Here is a tiny trained network, its code and every weight. The questions are about switching its units off for an input and a class, where a switched-off unit gives its printed mean instead of its output.

import numpy as np


def w(rows, s, z=0):
    codes = np.array(rows[::2]) - 128.0
    scale = np.full(codes.shape[1], s)
    scale[-1] = z or s
    return codes * scale


def f(y):
    return np.maximum(y, 0)


def log_softmax(a):
    a = a - a.max(-1, keepdims=True)
    return a - np.log(np.exp(a).sum(-1, keepdims=True))


def net(x, mask):
    res = np.array(x, float).reshape(1, 5) / 4 @ E
    y = f(res @ A[0][:, :-1].T + A[0][:, -1])
    res = res + np.where(mask, y, B[0][:, -1]) @ B[0][:, :-1]
    return log_softmax(res[-1] @ U[:, :-1].T + U[:, -1])


A, B = {}, {}
E = w([
[127,129,127,127,125,129,126],'x0',
[196,69,145,39,255,149,178],'x1',
[64,158,49,111,110,227,162],'x2',
[194,160,72,89,125,159,27],'x3',
[168,107,59,219,190,123,147],'x4',
],0.0061)
A[0] = w([
[194,128,183,127,156,87,106,20],'n0',
[80,146,46,78,141,201,184,85],'n1',
[91,126,160,135,147,125,243,2],'n2',
[173,111,44,176,189,120,162,111],'n3',
[189,142,65,72,144,157,39,48],'n4',
[189,116,151,55,203,130,176,87],'n5',
[99,128,161,4,107,129,125,132],'n6',
],0.016,0.0032)
B[0] = w([
[164,93,231,125,140,50,120,195],'n0',
[200,86,176,138,129,33,55,227],'n1',
[30,109,137,48,120,108,199,206],'n2',
[152,179,224,157,132,225,142,219],'n3',
[8,95,138,59,120,105,219,225],'n4',
[97,143,37,164,61,117,62,254],'n5',
[160,160,203,181,160,232,141,232],'n6',
],0.015,0.0096)
U = w([
[89,101,128,71,141,115,185,64],'0',
[142,125,129,125,138,130,120,243],'1',
[175,96,157,128,142,77,103,90],'2',
[148,162,157,147,147,190,139,73],'3',
[95,155,81,167,77,120,89,141],'4',
[173,126,71,105,181,142,135,139],'5',
[222,115,5,50,238,152,134,43],'6',
],0.012,0.011)

Each question gives the input, the list of numbers given to net, and the class t.
The units are the neurons (one row each of A and B). Each row of codes is followed by its name. A weight is (code - 128) times the scale printed after its matrix; where a second scale follows, it is the last column's (A, B and U).
mask holds one flag per neuron, in row order. A switched-off neuron (its flag False) gives its mean, the last column of its row in B, instead of its output. The means were averaged over made-up inputs and are rounded, as every weight is.
A unit's drop is (log p(t) with every unit on - log p(t) with that unit switched off) / (log p(t) with every unit on - log p(t) with every unit switched off).
The circuit of an input: a set's keep is (log p(t) with only the set's units on - log p(t) with every unit switched off) / (log p(t) with every unit on - log p(t) with every unit switched off). Starting from all 7 units, units are removed one at a time, each time the one whose removal leaves the highest keep (on an exact tie, the one counted first), for as long as the keep stays at least 0.8.
circuit, biggest first: the units of the circuit, biggest drop first
top k neurons: the k neurons with the biggest drops, biggest first
drop of u: that unit's drop, to one decimal
input [-3,3,7,3,0], class 2: top neuron : n1
input [-2,-4,-3,-4,-7], class 3: circuit, biggest first : n6, n1
input [-4,0,6,-3,-1], class 2: top 2 neurons : n1, n4
input [4,8,0,-6,-8], class 3: top 2 neurons : n6, n4
input [-4,8,-4,6,5], class 4: top 3 neurons : n5, n2, n6
input [-3,3,8,6,4], class 2: top 2 neurons : n1, n2
input [-1,7,-8,8,-5], class 0: top 4 neurons : n4, n1, n0, n3
input [-2,4,-6,7,-4], class 0: top 2 neurons : n4, n1
input [1,-1,8,5,-1], class 2: top 2 neurons : n1, n2
input [2,1,-4,-6,3], class 0: top 4 neurons : n2, n1, n6, n5
input [-5,-4,7,-4,-8], class 3: top 4 neurons : n6, n0, n5, n4
input [-6,8,7,0,-7], class 4: top 2 neurons : n5, n0
input [2,-8,-3,8,-3], class 0: top 2 neurons : n4, n5
input [2,-2,-1,-3,8], class 3: circuit, biggest first : n3
input [1,-4,-6,8,-8], class 0: top 4 neurons : n4, n3, n1, n5
input [8,-2,8,8,-7], class 0: drop of n0 : 0.1
input [3,8,-3,-3,-2], class 4: drop of n5 : 1.3
input [-1,6,0,-3,0], class 4: drop of n5 : 0.9
